In the rows, 128 means zero.
Each row is followed by its class.
[ 97 141  79 129 109 131 101 133 123 151 143 143 109 123 141  90 141 114
 163 138 136 149 130 142 123 143 120 123 148 129 123 150 148 119 114 148
 120 170 135 115 110  93 163 105 105 137 140 130  99] : J_431
[159 111 134 122 137 118 109 158 123 180 168 139 121 128 130  99 129 128
 134 132 136 157 138 148 184 144  95 133  96 137 137 133 149 124 128  94
  60 137 110 111 125 116 119 143 117 120 130 137 108] : J_164
[117 117 173  98 145  79 116 120 119 128 118 120 129 105 116 166 148  91
 146 118 127 174 101 119 143 141  94 135 143 131 151 141 127 155 100 179
 168 105 116 140 102 103 174  94 132 148 166 118 135] : J_921
[162 116 149 147 163 116 123 144 148 138 149 112  87 122 114 114 128 120
 128 145 164 134 152 154 172 112  97 115 102 126 130 119 141 121 112  94
  95 101 122 111 128 153 117 136 127 112 128 145 120] : J_370
[138 155  84 169 131 153 179 118 133  83 125  94 128 144 101  89 119 111
 141 119 110 129 119 121 141 116 129 145 177 132 105 132 166 128 145 139
 159  42 111 106 147 189 125 139  94 128 129 127 128] : J_156
[148 134 158 133 160 111 131 134 185 146 147 125 130 136 106 100 108 140
 122 107 144 136 159 152 172 121 109 118 105 132 137 117 178 114 113  70
  93 109 102 118 120 128 150 144  96 126 125 161 133] : J_309
[135 137 116 115 105 115  75 153 125 137 148 134 116 136 146 117 142 110
 156 146 134 147 153 137 136 139 102 131 135 111 141 154 169 141 146 159
 116 136 138  88 107 129 138 104 127 145 130 136 103] : J_961
[138 174 139 123 157 123 127 133 161 150 162 111 123 132 121 102 127 136
 156 139 116 144 152 143 157 133  89 123  86 132 143 134 170 127 120  92
  99 141 119 100 118 138 149 130 120 127 139 142 114] : J_156
[113 150 107 153 116 136 145 114 189  77 139 101  99 137 132  64 146 101
 130 108 137 110 132 138 107 116 139 126 189 120 121 146 114 129 120 138
 159  73 110 102 143 170 122 142  59 103 116 119 146] : J_370
[147 129 126 140 129 121 154 125 143  81 103  92  94 141 132 108 113 121
 113 131 128 126 139 130 125  93 152 143 166 128 111 143 105 136 150 134
 155  48 156 122 158 161 103 129  95 107 111 135 140] : J_961
[114  72  48 108 152 110 133 142 112 173 113 181 119 159  64 172  92 144
 152 155 168 154  98 125 151 181 141 206 101 136 156 135 166 189 104 148
 111 169 108 145 131 133 151 154 150 160 132 130 102] : J_370
[149 153 132 112 155 120 122 146 133 167 149 128 138 137 100  84 115 141
 116 124 142 159 150 141 179 142 104 125  77 157 148 110 156 103 117  99
 105 109 112 141 122 137 140 130 117 142 127 169 121] : J_431
[115 135  73 158 153 135 170  93 178  53 122 121  97 167 137 141 117 148
 108 122 111  93 137 149 102 118 136 139 176 113 113 119 135 152 123 144
 171  89 114 137 147 184 175 139  71 125 108 111 146] : J_961
[134 139 100 124 152 122  95 126 145 129 129 125 134 129 125 109 138 114
 144 139 153 152 142 128 112 122 116 110 126 120 137 151 175 148 116 155
 124 149 136 112 101 138 158 102 117 139 122 146 105] : J_559
[ 85  96 212 117  96  89  72 165 126 112 139 130 154 126 162 132 124 147
 117 210 138  91 131 178 124 115 117 193 147  68 137 123 129  72 108 176
 108  90 137 123 186  41 110 152 151 128 110 153 163] : J_559
[132 139  89 121 117 118  95 154 134 145 125 121 128 124 131 104 130 110
 150 143 143 144 138 138 113 135  95 125 137 124 154 156 163 119 125 169
 125 164 138 104 102 117 152 120 130 152 125 149 120] : J_156
[155 135 155 124 151 125 123 112 136 140 156 117 115 126 103 148 120 137
 159 128 138 141 158 123 155 122  95 126  99 143 123 121 154 141 142  75
  94 158 108 117  83 170 112 139 134 121 138 153 108] : J_961
[ 69 164  77 125 228 132 170 168 185 124 151 151 181 154  89  90  64 166
 174 154  96  88 109 171 125 174 115 161 110 157 108 163 149 184  84 137
 121 214 135 164 148 137 179 155 143 133 158 163 150] : J_370
[130 171 127 108 166 104 118 126 149 155 127 127 161 109 106  99 159 104
 140 103 110 187 134 126 132 162 136 135  88 155 146 152 158 192  89 148
 142 146 139 168 100 109 139  88  85 158 169 147 126] : J_559
[ 54 114 135 129 183 161 101 158 156 116 126 123 187 131  89 147 109 105
 164 203 176 153 114 153 134 167 128 210 150  88 108 114 138 250 124 134
 141 119 161 164 174 110 110 107 167 112 167 129 108] : J_559
[153 126 135 141 152 118 132 129 146 158 152 140 138 141 103 124  95 137
 138  99 151 154 160 147 159 136 122 117 104 125 112 130 159  88 127  89
  92 148 109 121 121 156 128 160 113 125 118 144 121] : J_559
[133 171  91 126 134 131 128 107 122  74 144 118  78 135  72  97 144 122
 137 152  99 115 106 136 112 128 144 156 138 122 154 128 122  98 138 171
 152  29 111 103 165 182 161 137 136 134 121 136 141] : J_559
[149 115 115 147 155  97 134 151 130 124 112 132 183 134 121 124 121 107
 129 124 118 143 101  81 149 141  95  97 133 172 141 139 120 189  93 173
 158 148 126 175 114 110 161  83  58 140 192 144 140] : J_378
[124 133 169  90 192  95 101 124 227 101 145  94 150 145 104  90  75 135
 143 148 158  96 126 153  97 149 185 133 119 121  92 137 146 163  80 107
 136 175 153 127 100  91 152 149 115 124 102 170 148] : J_164
[129 127  77 131 126 135  99 136 132 157 140 124 117 129 130  85 135 112
 158 139 144 141 140 151 118 130 111 111 135 119 166 168 184 118 131 159
 127 123 139 103 104 112 174 100 110 140 126 150 103] : J_921
[112 121 151 151 159 108 127 133 132 147 124 122 153  94 132 155 148 107
 125 107 129 164 130 114 148 153  97 141  64 171 132 160 131 202 103 177
 161 124 114 187  89 125 142  55  94 144 160 128 123] : J_370
[ 84  95 130 113 192 175 181 123 131 136 107 134 172 173 121 238  50 156
 161 127 150 136  82  91 123  91 121 171 125 127 145 119 162 184 121  99
 162  93 150 138 113 222 126  97 175 127 141 139 125] : J_961
[128 144  78 144 116 157 142 126 145  99 131 106 125 137 102  98 117 111
 126 159 116 130 121 126 106 105 117 131 190 100 158 116 162 127 122 138
 143  98 135 106 151 171 150 142 107 106 152 136 138] : J_378
[ 37 137 117  90 164 136 172 108 147 141 110  77 134  98  52  96 104 132
 165 171 159 112 142 136 125  95 121 145 118 184 145 150 197 230 117 130
 143 176  81 152 114 190 132  80 170 103 132 147 130] : J_921
[117 167 106 143 120 130 145 114 189 105 134  98 115 133  98  92 111 108
 136 139 176 141 151 143 104 109 103 147 150 125 160 153 153 142 124 120
 146  83 112  82 145 221 107 135 117 124 103 126 155] : J_764
[ 98 139  77 111 181 125 123 153 171 135 141 117 180 139 128 134  87 168
 154 229 149  61  87 180 150 148 158 118 125 161 165  72 149 171  93  93
 119 229 164 136 189  75 146 185 124 112 200 154 131] : J_921
[112 134 100 144 147 165 156 137 154  97 129 110 114 160 105  97 129 118
 106 166 125 124 132 153 152 151 141 147 176 124 134 101 163 147 107 133
 157  49 118 132 164 170 146 119 104 112 149 137 141] : J_921
[135 167  96 121 117 122 111 168 129 139 125 134 127 142 127  89 146 111
 163 133 119 164 142 146 138 140  99 140 165 142 127 152 156 140 135 144
 107 147 141 108 125 119 131 127 104 140 141 136 109] : J_164
[129 119 147 112 104 163 133 149 169 128 119 150 156 105 104 115 117  92
 120  86 150 104 131 116 142 133 110 103 126 139  94 147 134 116 141  98
 117 120 154 132 136 120 129  75 147 131 158 123 148] : J_309
[136 123 168 112 111 145 123 160 143 125 127 151 150 106  88 130 115  95
 119  77 141 122 134 122 150 138 103 115 114 126  84 151  93  87 143 104
 117 113 135 135 129 132 119 120 154 132 139 130 130] : J_431
[131 139 138 140 157 141 151 117 157 138 149 119 106 106 109 135 138 137
 162 115 125 129 155 157 160 125 110 131 107 141 120 149 148 117 123 120
 111 144 112 109  91 169 118 152 124 116 136 142 132] : J_921
[157 155 134 103  98  92  53 151 174 130 115 168 179  97  79 109 119 155
 148 159 187 158 129 128 117 132 116 182  79  95 135 176 189 126 111 125
 136 164 160  51  97 103 115 141  89 164 117 168 104] : J_431
[123 143  89 114 127 128 111 130 157 120 135 111 104 136 140 101 137 107
 169 165 150 138 156 144 108 141 114 121 136 129 149 168 168 137 109 159
 122 159 153 105  92 143 150 106 112 136 131 153 107] : J_559
[108 122 139 136 144 125 141 150 112 147 114 141 173 126 121 146 122 120
 152 133  69 133 111 147 137 147 110 143 140 141 133 160 130 172  94 166
 177 108 108 170 107  88 154 109  87 156 189 129  91] : J_764
[136 120 139 120  99 172 133 142 140 133 109 149 140 125  94 113 118 122
 129  79 121 123 137 111 146 141 105 117 150 134 100 141 115  98 161 107
 129 111 133 120 142 125 120 106 136 123 152 109 150] : J_378
[145 117 135 114 105 159 119 136 145 125 119 152 137 101  95  91 140 104
 132  84 146 119 125 108 140 127 117 104 143 144  98 129 117  93 141 123
 122 131 139 126 119 115 130  97 126 128 151 126 143] : J_164
[126 119 135 111 111 162 145 139 137 130 115 148 141 115 103 134 111 112
 121  79 118 117 126 108 150 135 105 127 151 136 122 140 107 120 155  99
 123 128 143 127 137 121 121  88 157 129 148 125 150] : J_156
[122 130 160 114 102 169 120 143 135 128 123 150 151  96  84 113 130 105
 121  89 142 124 139 105 138 137 101 124 110 130  88 150 123 103 146  96
 115 109 139 122 130 118 104  96 154 124 139 129 146] : J_431
[135 119 149 106 104 167 134 141 132 118 117 153 141 100  76 107 116 104
 115  92 132 114 125 110 132 134 119 109 161 122  89 147 130  85 146  94
 120 124 136 127 136 118 125  92 162 117 132 117 159] : J_378
[121 154  90 117 114 129  78 151 132 150 132 114 133 132 130  92 160 107
 156 142 143 145 145 121 127 147  86 131 124 139 159 159 156 152 143 183
 128 161 146  92  98 137 146 109 129 138 138 153 122] : J_156
[111 121 112 139 137 125  76 138 152 147 136 139 126 130 125  70 147 110
 159 143 168 152 132 127 130 128 109 115 134 119 134 161 159 162 109 146
 120 141 131 106  98 117 162  80 119 136 137 140  99] : J_378
[148 158 166 134 170 100 140 144 144 131 157 130 113 125 118 106 124 151
 141 140 124 148 159 134 176 128  93 126  80 143 127 126 134 120 121  91
  90 149 108 140 107 155 137 134 134 120 119 162 104] : J_370
[122 125 149 118 106 157 133 145 143 119 128 147 131  93  95  97 129  92
 119  80 153 111 141 128 149 131  99 108 139 121  99 148 105  94 144 105
 119 109 145 116 146 132 107  96 163 123 125 119 170] : J_431
[108 169 145 121 143 126 138 123 162  88 124 113 129 139 146 182  76 175
 125 156 103 130 148 165  67 126 107 161 120 144 118 135 162 135 118 102
 119 147 164 127 149 130 125 158 169 140 141 148 172] : J_164
[113 146 108 118 133 126  87 156 149 147 129 118 124 117 135 104 151 106
 156 146 157 155 145 150 124 133  91 123 123 121 134 159 149 132 122 146
 106 152 152 104 119 112 152 102 124 127 131 135 101] : J_559
[114 136  99 134 124 142  99 153 128 145 130 132 123 122 136 111 140  94
 160 152 150 153 140 152 102 142 102 124 164 122 132 171 144 127 123 152
 117 149 154 106 106 115 139 131 145 124 127 138 110] : J_764
[145 133 137 134 143 123 136 123 149 161 149 126 120 134 137 122 116 137
 143 114 129 144 152 150 166 125 102 123 129 137 137 113 165 129 127  91
  91 163 125 112 110 146 140 117 129 118 124 139 135] : J_156
[100 184 106 159 116 138 128 127 163  71 129 123 125 132 109 105 134 112
 118 120 107 116 153 151 107 129 106 130 146 114 136 149 156 124 119 140
 140  79 146  92 166 169 145 117 150 152 149 133 160] : J_559
[133 128 143 106 174 115 149 153 127 126  99 145 150 110 106 118 115 111
 142 102  82 149 108 146 142 156 124 133 159 165 135 161 132 170 110 132
 156 145 151 164 108  97 149  92 103 134 192 124 156] : J_378
[125 114 147 122 140  93 113 149 124 153 128 124 151 113 100 144 134  91
 144 133  94 121 109 118 146 131 112  93 123 151 153 148 132 190  79 172
 132 153  93 146 108  90 166  93 113 129 161 125 129] : J_378
[127 130 162 134 164 121 141 123 146 145 142 137 110 142 136 111 126 148
 144 107 125 159 149 152 163 123 103 142 120 132 134 135 145 132 145  87
  96 116 113 131 115 176 148 136 140 111 123 145 123] : J_309
[123 126 154 111 102 160 139 150 143 130 122 150 132 110 100 118 126 110
 106  85 126 120 142 124 151 141 117 124 134 141  89 167 119 100 134  91
 112 119 126 127 138 126 103 102 140 130 138 124 143] : J_164
[128 128 149 124 111 154 132 150 140 114 113 153 145 115  91 105 131 103
 132  89 131 112 133 111 147 133 113 117 141 135  90 151 109 111 151 110
 113 120 137 125 146 145 116  82 149 122 141 122 140] : J_559
[124 111 141 118 123 151 135 148 154 117 110 161 138 115  91 120 107 124
 127  73 139 107 135 117 145 126 127 108 134 119  98 144 119  80 150  92
 111 146 131 122 145 143 133 112 150 128 140 127 138] : J_559
[107 136 107 119 157 142 130 115 104 141 117 109 158 102 122 154 166  96
 102 113 104 129 142 139 132 150 139 112 107 156 147 135 182 203 134 147
 143 152 110 179 105 125 154  72 112 121 132 106 116] : J_559
[123 126 136 112 156 103 118 153 121 157 138 110 150 118 117 124 118  80
 111 117 129 157 139 120 126 131 101 120  87 135 168 153 137 176 102 153
 140 145 151 136  96 139 130 102 112 126 162 128 141] : J_164
[105 159 121  75 135  86 141 156 103 122 161  60 140 121  78 163  38 118
 122 209 160 125 139 121 154 154 120 172  67 183 137  85 158 116 127 118
 106 170 135 144  95 123 124 138 183 134 101 168 111] : J_431
[139 113 132 125 159 136 133 136 145 155 147 134 143 145 122 146 121 140
 137 132 141 129 130 133 155 118  96 124 100 130 131 134 138 134 110 107
 104 114 119 140 125 143 142 110  93 115 127 150 106] : J_559
[ 85 162 126  72 169  95 117 129 141  93 130 128 105 117  85  47 131 186
  96 165 140 124 168 171 133 167 122 145 120 174 119 109 160 176 134  67
  96 190 126 154 120  97 174 152 173  96  91 183 126] : J_370
[154  84 234 114 101 110 128 143 163 105  85 113 152 126 162 129  93 121
 151 171 136 144 121  85 131  85 164 152 145 127 115 116 147 149 128 132
 125 112 136 139 142 112  76  92 125 120 165 140 131] : J_156
[ 72 135 138 129 186  58 142 125 116 128 128 136 135 129 107 138 167 115
 145 127 136 133  81 115 113 128 101 164 121 148  68 114  87 190  70 189
 122 185 122 215 129 124 175 115 158 136 124 125 153] : J_370
[124 111 119  74 105 121  88 172 154 122 103 146 164 150 151 153  86 156
 120 127 116  91 112 152 117 172 178 148 169 152 161 115 170 131 143 129
 158 177 128 111 125  63 125 136  75 144 144 136 157] : J_156
[141 126 124 122 145 129 108 160 121 158 146 153 124 141 121 121 129 159
 147 155 108 139 127 138 165 136  89 151 121 137 165 124 135 127 121 123
  96 153 108 111 117 122 136 140 104 124 148 156 117] : J_164
[127 103 146 129 168 129 130 107 147 157 156 146 130 133 146 124 115 141
 142 102 139 130 137 136 172 114 143 125  84 152 145 137 159 154 131  82
 102 123 105 130  97 146 123 109 103 129 143 133 104] : J_961
[ 96 161 138 105 176  91 171 151  90  77  76 144 116 117  62 183 117 119
 125 185 130 148 108  78 104 132 119 182  65 122 117 109 126 172 115 137
 133 175 139 170 138 206 133 112 252 152 120  94 135] : J_961
[136  79 144 105 150 136  88 139 128 127  93 144 146 163 151 178 100 220
 161 182 141  44 137 174 119 130 107 138 117 115 119  95 184 135 141 111
 155 170 124 114 121  68 128 110  96 152 122 117 122] : J_559
[130 116 134 134 159 126 138 139 152 139 143 127 129 151 119 124 117 157
 139 134 145 113 142 118 159 113  96 137  78 143 131 120 129 159 124  89
 111 123 119 140 117 144 114 130  86 123 147 160 110] : J_156
[131 106 131 112 181 124 170 134 146 134 117  87 114 138 126 120  15 146
 115 202 134 153 138 146 135 136  93 153  71 145 175 107 153 116 110  98
 114 115 142 155 126 114 181  88 204 147 132 142 106] : J_156
[115  88 182  69  97 116 124 134 125 160  97 126 147 133 130 194  66 139
 152 156  99 159 114 119 122 124 157 171 147 117 149 154 129 147  95 144
 149 151 120  94 101  99  97 164 139 123 149 133 109] : J_431
[139 125 156 106 104 152 134 157 150 113 116 150 136  99  82 103 128 101
 116  68 129 108 129 103 146 126 101 120 130 141  91 131 104 103 149 106
 108 108 137 121 134 120 109  98 158 129 141 127 164] : J_156
[121 148  95  96 128 127  92 159 143 136 131 123  95 110 114 105 145 121
 148 151 152 155 146 130 106 135  93 124 154 112 138 142 144 145 120 141
 127 161 155  94 108 111 135 117 128 122 122 150 130] : J_764
[ 99 130 179 120 126 141 115 200  93 167 145 149 133 109  70 137 177  87
 158 135 131 120 127 126 161 140  66 151  97 139 141 153 108 209 124 106
  96 108 140 131 115 162  81  54 156  78 127 129 154] : J_378
[121 163  78 122 172  98 136 150  94 160 130 139 173 139 102 131 158  98
 148 158 123 178  76 175 151 126 120 185 207 137 135  53 142 224  96 157
  94 121 148 175 159  86 147 144 164 122  98 125 116] : J_370
[126 138  99 123 155 122 162 125 115 143 102 125 133 111 143  97 157  99
 116 137  93 175 129 127 147 143 132 149 108 165 151 147 158 200  95 192
 150 120 164 161 102 129 142  62 115 146 175 113 132] : J_921
[123 114 159 114 107 146 128 156 139 126 123 142 140 100  98 122 112  96
 134  82 136  99 123 114 143 132 123 123 137 134  96 150 101 108 163 105
 124 130 141 121 131 134 105  94 161 129 148 112 143] : J_764
[161 119 224 109 113  90 103 112 165  95  86  91 159 142 152  57  86 110
 134 180 162 150 135 148 111 110 160  99 206 123 115 128 122  88  92 128
 185 103 158 114 129  92 127 145  99 116 153 158 130] : J_431
[126 109 143 133 134 133 139 120 158 147 157 144 127 125 130 112 103 136
 151 123 143 136 146 148 172 122  99 135 103 146 121 141 118 127 119 108
 100 121 109 119 113 135 125 130  98 114 141 133 108] : J_431
[157 121 176  97 142 102 117 138 124 149 137 106 149 111 117 144 105  77
 115 170 115 169 139 125 135 157  84 147 103 121 142 188 148 173  83 142
 138 133 148 114  86  85 128  76 107 131 152 117 120] : J_164
[122 119 114 128 124 137  94 133 124 160 125 134 134 146 152 125 155 116
 155 136 130 153 126 129 136 140 109 150 139 124 138 157 146 151 140 163
 117 135 135 118 107 110 154 110 125 132 129 134  94] : J_156
[ 51 159  41 111 174 102 116 124 165  88 120 114 139 134  73 140 150 151
 148 164 158  87 108  98  97 130  78 128 174 145 108 152 155 244  88 152
 136 252  88 110 132 120 169 155 107 122 120 156 153] : J_156
[ 89 126  94 113 109 153 138 130 140 185 149 157 145 133 100 134 111 151
 168 143 103  90 108 130 111 122 133 126  86 165 143 122 162 169  68 141
 119 178  92 155  95 141 141  74 133 151 149 135 118] : J_378
[119 137  90 124 128 122 106 164 149 144 140 133 113 140 157 102 140 101
 170 148 146 144 133 137 125 135 114 133 131 121 141 156 158 137 124 164
 109 151 154 114 117 117 158 104 107 129 129 128  96] : J_370
[132 108 158 109 159 125 132 122 108 120 137 110 166 111 133 173 111  84
 107 150  95 153 120 122 140 168 110 118 132 126 145 172 183 165  94 161
 160 100 123 145 107  83 173 106 137 133 166 130 119] : J_370
[147 149 112 158 125 137 145 126 155 102 128  85 116 144 121  94 133 100
 111 163 143 129 122 154 101 114 106 130 177 131 124 125 105 121 120 132
 151  57 122 150 156 186 142 125  96 106 113 136 124] : J_764
[152 135 129 116 158 128 131 147 162 174 169 131 108 126 138 103 118 139
 148  98 128 137 154 153 168 140 101 112  75 152 133 131 149 133 122  87
  80 149 125 125 104 135 124 117 123 131 130 143 120] : J_370
